In the rows, 128 means zero.
Known rows:
[116 133 118 142 125 135 161 147 134 146 103 165  95  99 154 115  98  95
 101 126 121 123 124 146 133 112 121 138 101 151 113]: bralok
[158  81 161  52 125 117 145  30 191  77 144  91 139 178  89 154 122 139
 144  82 126 153 102  76 111 128 157 141 194 120 146]: skagu
[144  71 160  90 168 134 126 150 191 120 107 131  90  91 144 112  96  53
 135 162 149  95  97 118 165 101  94 130 142 122 132]: kabupul
[131 128 154 131 170 161 104 179 161 149 106 128 125 109 133 118 133  68
 185 166 156  90 125 126 160  97 127 105 117 121  88]: muskim
[161 105 156  80 140 146 135 157 162 128  93 124  72 131 116 129  62  76
  80 137 164  82 143 143 124 129  82 132 148 143 149]: laklek
[118 131 113 140 126 110 158 157 123 157 100 151  86 103 154 115 113  95
  84 150 126 129 116 140 124 116 140 128  79 147 125]: doflir
[172  92 161 109 148 112 144 161 163 145 114 124  86 138 137 118  80  78
  84 167 154  98 101 124 129 117 101 137 126 131 149]: gebagir
[129 149 141  86 143 133 122  69 145 115 132  74 183 182  62 150 158 150
 193  71 142 137 114  89 130 108 186 145 160 129 123]: brubron
[124 155 133  76 139 130 126  70 143 115 126  63 164 182  54 147 158 147
 193  62 150 133 119  99 140 104 189 151 168 119 117]: sarim
[112 140 113 129 119 134 167 151 133 146  95 159  79  99 143 111 101  91
  99 123 127 120 126 158 143 108 126 146 109 148 106]: drotik
[154 140 131  99 139 127 170 156 160 144  71 163 135 144 168 135 135  85
 112 138 148  75 111 143 148  83 102  93 129 181 113]: zefa
[117 131 124 153 128 169 180 150 149 155 102 173 105  94 142 118 114 107
  95 120 101 109 113 138 153 130 118 163 101 177 120]: skezor
[175  89 172 123 152 164 164 156 188 144 114 144 104 132 131 122  84  89
  90 142 129  79  97 117 159 134  87 169 137 164 149]: posuklek
[156 131 130 115 144 117 172 165 160 164  69 152 136 147 166 142 155  95
  99 163 145  74  96 125 142  93 116  90 106 189 134]: klidar
[115 137 124 151 131 129 154 143 118 138 115 177 122 100 156 110  81  99
 108 108 120 126 120 144 123  98 105 142  92 150 122]: draska
[155 157 163 161 159 148 116 176 129 154 128 146 160 143 132 120  86  95
 158 132 155  90 127 137 132  91 101 130 106 129 103]: vuskes
[153 137 128 100 140 116 169 158 159 147  68 158 132 146 167 136 137  90
 105 146 152  74 108 142 139  85 109  91 122 177 118]: vepligul
[145  70 159  90 168 139 123 150 191 119 104 134  94  91 144 115  95  54
 131 163 144  95 101 115 161 104  96 124 140 124 139]: tegi

Facts:
bekal (τ flerak) (Ψ a) (Θ 236)
biplu (τ putruk) (Ψ a) (Θ 236)
brabru (τ fleda) (Ψ a) (Θ 920)
bralok (τ bekal) (Ψ c) (Θ 236)
brigrom (τ plesi) (Ψ d) (Θ 920)
briri (τ dobas) (Ψ b) (Θ 236)
brokun (Ψ a) (Θ 920)
brubron (τ geklak) (Ψ a) (Θ 920)
brugol (τ brabru) (Ψ d) (Θ 236)
bupes (τ grokek) (Ψ b) (Θ 236)
buvazol (τ foske) (Ψ c) (Θ 236)
digretus (τ ganen) (Ψ b) (Θ 236)
dobas (τ lisetos) (Ψ a) (Θ 236)
doflir (τ forumes) (Ψ c) (Θ 236)
dragubro (τ brigrom) (Ψ c) (Θ 920)
dralusal (τ tifles) (Ψ a) (Θ 236)
draska (τ kubrem) (Ψ c) (Θ 236)
drite (τ duzes) (Ψ a) (Θ 920)
drotik (τ sobren) (Ψ c) (Θ 236)
dumal (τ brubron) (Ψ c) (Θ 236)
duru (τ vepligul) (Ψ c) (Θ 236)
duzes (τ zagro) (Ψ b) (Θ 236)
fegre (τ kladrik) (Ψ c) (Θ 236)
fitres (Ψ c) (Θ 920)
flazel (τ gosek) (Ψ b) (Θ 920)
fleda (τ fubes) (Ψ d) (Θ 920)
flerak (τ digretus) (Ψ d) (Θ 236)
fludi (Ψ c) (Θ 236)
forumes (τ bupes) (Ψ c) (Θ 236)
foske (τ briri) (Ψ b) (Θ 236)
fubes (τ misti) (Ψ a) (Θ 236)
ganen (τ nostin) (Ψ c) (Θ 920)
gebagir (τ doflir) (Ψ b) (Θ 236)
geklak (τ tegi) (Ψ a) (Θ 236)
gosek (τ skodres) (Ψ a) (Θ 236)
grakal (τ grefli) (Ψ b) (Θ 236)
graklor (τ klidar) (Ψ c) (Θ 236)
grefli (τ gropler) (Ψ b) (Θ 236)
grobur (τ stestok) (Ψ c) (Θ 236)
grokek (τ trovo) (Ψ a) (Θ 236)
gropler (τ stode) (Ψ c) (Θ 920)
guplus (τ flazel) (Ψ d) (Θ 236)
kabupul (Ψ b) (Θ 236)
kamu (τ skagu) (Ψ a) (Θ 920)
kladrik (τ vuskes) (Ψ a) (Θ 236)
klidar (τ trerir) (Ψ d) (Θ 236)
klodru (τ kamu) (Ψ b) (Θ 920)
klubor (Ψ c) (Θ 236)
klukem (τ pladrem) (Ψ c) (Θ 236)
kubrem (τ letruk) (Ψ a) (Θ 236)
kulun (τ ziflo) (Ψ c) (Θ 920)
laklek (τ grakal) (Ψ b) (Θ 236)
letruk (τ vogral) (Ψ c) (Θ 236)
lisetos (τ sarim) (Ψ c) (Θ 236)
livem (τ biplu) (Ψ c) (Θ 236)
lovam (τ gebagir) (Ψ a) (Θ 236)
magrun (τ kabupul) (Ψ b) (Θ 236)
maleste (τ dralusal) (Ψ d) (Θ 920)
misti (τ grobur) (Ψ d) (Θ 920)
muskim (Ψ a) (Θ 236)
nostin (τ siskes) (Ψ a) (Θ 920)
pladrem (τ fludi) (Ψ a) (Θ 920)
plesi (τ tuplim) (Ψ a) (Θ 236)
posuklek (τ skezor) (Ψ b) (Θ 236)
putruk (τ relibrir) (Ψ a) (Θ 236)
relibrir (τ laklek) (Ψ b) (Θ 236)
ronos (Ψ c) (Θ 236)
sagu (τ klodru) (Ψ d) (Θ 920)
sarim (τ drotik) (Ψ a) (Θ 920)
siskes (τ fegre) (Ψ c) (Θ 236)
skagu (τ klukem) (Ψ b) (Θ 920)
skezor (τ brugol) (Ψ c) (Θ 236)
skodres (τ posuklek) (Ψ d) (Θ 236)
sobren (τ klubor) (Ψ c) (Θ 920)
stestok (Ψ c) (Θ 236)
stode (τ trostem) (Ψ a) (Θ 236)
tegi (Ψ b) (Θ 236)
tifles (τ drite) (Ψ c) (Θ 236)
tosiflos (Ψ a) (Θ 236)
trerir (τ guplus) (Ψ a) (Θ 920)
trostem (Ψ a) (Θ 236)
trovo (τ graklor) (Ψ c) (Θ 236)
tuplim (τ sagu) (Ψ c) (Θ 920)
tuvil (Ψ d) (Θ 920)
vedovor (Ψ d) (Θ 236)
vepligul (τ lovam) (Ψ d) (Θ 236)
vitrin (τ dragubro) (Ψ c) (Θ 920)
vogral (τ tosiflos) (Ψ c) (Θ 236)
vuskes (τ draska) (Ψ a) (Θ 236)
zagro (τ magrun) (Ψ c) (Θ 920)
zefa (τ buvazol) (Ψ d) (Θ 236)
ziflo (τ maleste) (Ψ a) (Θ 236)
ziklok (Ψ b) (Θ 236)
zitrek (Ψ b) (Θ 920)

Rows:
No name comes twice in this set of rows, the named rows included.
[ 90 132  98  86 116 102 171  35 132 104 123 101 132 139  89 130 153 148
 153  45 105 173  93 108 148 101 195 179 155 130 131] : zagro
[112 129 122 140 128 151 166 149 142 148 104 168  96  93 148 117 107  97
 102 125 113 119 121 142 145 116 119 145 100 156 114] : grobur
[122 141 109  49 130  92 180  40 160 100  91 100 176 187 103 151 187 142
 168  55 136 124  86 103 160  72 174 131 185 163 131] : maleste
[130 150 132  94 140 116 142  68 146 115 135  67 166 189  66 130 163 138
 209  68 139 139  93 102 163  91 196 173 177 108  98] : drite
[149  84 150  63 150 124 150  45 181 105 131  77 150 171  67 151 137 150
 130  74 123 134  80  66 134 132 160 173 168 149 191] : flazel
[131 141 145  99 150 131 125  74 147 130 135  64 185 181  61 158 179 160
 182  88 136 134 100  76 126 118 195 148 139 138 141] : trerir
[133 139 149  87 139 137 120  62 159 109 140  77 179 181  73 154 164 147
 197  82 136 141 117  85 124 112 191 128 165 118 112] : pladrem
[129 144 149 100 146 167 136  68 164 120 134  81 189 178  53 154 171 160
 195  59 123 124 110  82 146 123 179 166 165 148 125] : brabru
[125 136 123  51 136 124 175  38 174 101  91 108 191 178  97 168 188 155
 160  50 125 114  95  90 144  94 162 121 177 188 147] : misti
[133 130 124  46 122 112 167  33 176  91 101 114 185 190 113 170 188 150
 158  69 131 132 102  90 122  92 173  92 180 165 128] : brigrom
[156 128 134 113 144 134 176 165 165 160  70 159 143 142 163 140 152 100
 103 150 140  69  96 125 149  98 110 100 111 196 131] : guplus
[171  98 169 120 153 127 139 148 162 130 125 146 114 137 138 117  50  80
 102 130 148  95 104 131 132 106  74 150 135 136 147] : digretus

Now the same elements, written a new way:
Known rows:
[139 109  94 113 174 128 100 211 110 143 128 178 133 141 173 161 193 147
 240 180 157 101  79 121 106  99 114  56 169 122 120  92 169]: brigrom
[169 109  87 143 148 113  85 165 129 120 179 167 161 199  98 224 174 103
 192 154 154 126 102  86 102 146 134 107 172  97 136 122 162]: nostin
[133 165 151 142 115 142 136 129 129 136 108  91 101 103 105  67 101 141
  66 111 105 116 148 125 120 139 122 157 112 141 133 133 107]: stestok
[105 154 147 155 102 142 123  98 118 146 151 120 115  87 101 111 105 156
  79 107  92 141 138 137 140 123 106 115 100 178 158 135 107]: forumes
[118 158 140 152 103 139 119 116 119 127 118 106 113 105 102  85 108 127
  79 109 105 121 128 131 126 141 119 143 107 153 133 153 115]: vogral
[109 116 123 134  98 135 139 133 125 152 105 111 120 109 178  93 117 136
 128 146 119 120 125 163 104 101 133 136 115 137  91 156 145]: zefa
[104 143 129 160 113 142 134 128 114 115 113 115 137  98 117  93 115 147
  77 114 105 108 145 125 155 113 118 132  92 153 137 178 131]: drotik
[151 121 134 114  96 132 156 116 142 141 111  80 138 133 116 124 104 125
  79 115 126 151 160 160 103 151 145 192 132  95 122 148 117]: muskim
[142 116 125 116 101 130 157 111 141 142 114  91 143 136 118 135 104 129
  86 116 121 157 160 162 115 152 140 180 121  98 126 153 122]: geklak
[156 141 113 148 184 129  97 199 111 113 169 179 138 138 111 153 174 145
 163 148 133  72 116  56 141 114 117  70 158 140 160 101 148]: sobren
[168 114 106 122 171 112 108 199 136 138 153 169 135 162 177 144 179 138
 233 192 148  84  93  85  99 108 126  77 160 118 111  84 176]: misti
[125 114 114 142  75 128 124 100 132 135 125  97 145 161  92 160 107 105
  97 112 122 166 127 154  97 164 143 174 117 109 107 189 130]: kladrik
[103 115 132 134  96 135 136 120 119 161 113 114 119 104 175 102 113 138
 132 149 121 127 125 165  97  93 127 135 123 147 102 145 144]: vepligul
[157 121 124 115  89 115 162  96 168 151 121  92 162 141 117 129 109 148
 117 122 111 168 157 153 120 193 131 159  80 110 131 140 140]: gosek
[110 163 151 152 101 134 133  92 131 146 149 118 118  88 105 101 104 159
  85 112  90 145 137 132 137 138 108 114  90 177 162 124 111]: graklor
[ 95 141 190 101 124 107 158  90 139 115 100 118  90 112 146 100  92 111
  86 104 124 128 126 138 126 107 163 165 139 120 108  95  91]: ziklok
[111 157 131 160  97 140 114 110 119 129 122 108 119 113  97  94 110 123
  86 108 103 129 128 128 129 149 113 140 102 160 131 163 115]: letruk
[154 109 116 118 110 140 143  99 145 139 120  80 131 139 127 127 101 108
  95 122 144 154 166 170 118 144 136 179 133  98 116 155 115]: stode

Rows:
No name comes twice in this set of rows, the named rows included.
[100 131 123 162 112 141 134 132 103 105 113 124 148  96 119  97 118 145
  76 110  99 102 146 122 161 104 124 126  83 157 140 190 135] : lisetos
[181 107  96 116 165 113 114 175 136 131 168 159 158 178 119 208 174 128
 183 157 153 118 126  97 116 135 135 105 172  93 150 100 151] : brubron
[149 113 107 112  97 126 161 109 161 141 104  86 157 145 123 121 108 126
 117 125 127 160 157 154 129 186 132 170  84  99 121 160 143] : fubes
[137 153 126 136 101 128 137 109 154 126 107 103 138 118 114  65 110 147
 114 117  97 134 138 115 147 188 100 130  55 156 128 143 131] : skezor
[126 106  87  96 182 136 100 229 109 145 116 181 142 141 167 162 205 155
 245 173 158 115  73 130 106 102 112  52 171 120 113  85 170] : sagu
[198 105  88 107 160 104 122 177 161 127 154 150 175 187 129 187 176 139
 219 159 149 123 126  83 126 179 132 101 132  85 144  98 174] : brabru
[192 117 107 112 175 119 121 185 134 135 165 148 145 178 116 194 173 131
 168 154 157 111 134  92 107 133 144 131 188  78 151  87 148] : brokun
[113 134 151 135  84 126 142 110 133 174 133 112 119 102 166 104 108 155
 135 148 107 141 122 159  88 110 125 128 107 156 117 121 143] : klidar
[124 128 139 130 103 137 142 141 125 156 101  98 101 114 173  78 109 133
 107 149 120 113 132 161  85  99 143 163 137 125  89 134 132] : vedovor
[163 104  75  80 183 131 117 201 126 131 131 167 174 162 117 216 191 145
 209 141 167 145 107 132 129 153 115  80 167  89 151  98 151] : kamu
[164 122 123 126 176 121 108 200 121 147 154 162 112 148 174 148 172 135
 199 186 157  75  96  92  84  82 139  96 198 109 116  74 166] : tuvil
[171 135  93 142 192 145  69 169 112 117 183 169 112 152 118 135 168 117
 189 151 162  86 112  73 152 117 100  69 168 141 146  96 127] : gropler

Now the same elements, written a new way:
Known rows:
[140 125 120 188 128  95 102 131 125 104 112 197 117 122 121 153 128 125
 147 124 120 122 150 128 207 101 124 152]: drite
[120 127 124 104 125 144 146 127 133 146 132 111 144 123 123 114 128 129
 126 129 122 121 120 133 108 148 122 129]: duzes
[119 128 139 102 139 147 138 142 127 105 153  98 126 123 137 119 130 141
 119 125 147 140 119 126  89 171 121 122]: plesi
[158 130 121 172 123  92 104 208 124 101 112 150 117 155 120 168 125 125
 121 126 123 107 142 126 208 109 122 131]: klodru
[170 126 119 183 127  93 103 203 125  99 111 148 122 142 123 181 129 125
 131 130 132 112 142 128 193 101 124 139]: sagu
[144 127 120 180 129  93 103 179 124 103 110 162 117 128 120 170 125 124
 152 124 126 119 149 123 164 108 123 128]: kamu
[122 126 137 105 128 133 127 104 131 165 140 108 120 121 129 116 128 135
 121 129 123 124 119 125  91 131 133 122]: bralok
[128 127 120 170 127  92 100 147 124 103 110 204 117 119 118 165 126 125
 163 124 123 109 159 126 217 101 126 164]: sarim
[120 128 137 105 134 135 138 111 128 102 132 115 136 123 127 115 142 126
 120 124 130 147 119 127  88 165 123 122]: biplu
[120 125 123 104 125 132 146 140 131 139 145  98 139 121 122 117 126 124
 123 129 124 115 121 131 108 148 122 122]: gebagir
[124 127 137 105 127 140 147 104 132 154 143 115 117 123 130 119 126 139
 122 131 122 121 119 126  92 119 141 125]: buvazol
[120 128 122 105 125 152 168 138 129 142 134 115 148 123 132 116 123 129
 123 129 123 110 120 130 113 135 122 134]: foske
[120 126 142 106 127 139 125 112 127 107 127 108 157 124 133 114 126 126
 129 124 129 133 120 124  91 166 124 122]: gosek
[151 136 121 142 128  93 103 160 124  99 113 164 120 148 122 138 126 127
 139 125 123 106 144 130 251 105 122 122]: flazel
[119 128 121 106 137 118 133 118 124 118 122 116 157 122 135 114 137 126
 121 124 147 115 119 127  89 163 122 124]: vuskes
[120 127 128 106 126 135 123 118 137 152 129 108 143 120 119 114 134 127
 129 127 122 136 120 139 104 169 123 125]: relibrir
[119 127 123 104 127 129 150 141 132 133 149  94 139 121 122 117 125 125
 124 128 123 116 120 131 111 147 124 121]: bupes
[120 126 129 105 126 135 124 117 137 152 129 109 140 120 117 115 135 127
 125 128 120 138 121 139 105 170 125 123]: grakal

Rows:
No name comes twice in this set of rows, the named rows included.
[157 129 121 171 126  93 104 200 125 100 110 152 117 155 118 164 125 124
 118 127 120 107 142 126 215 107 123 131] : skagu

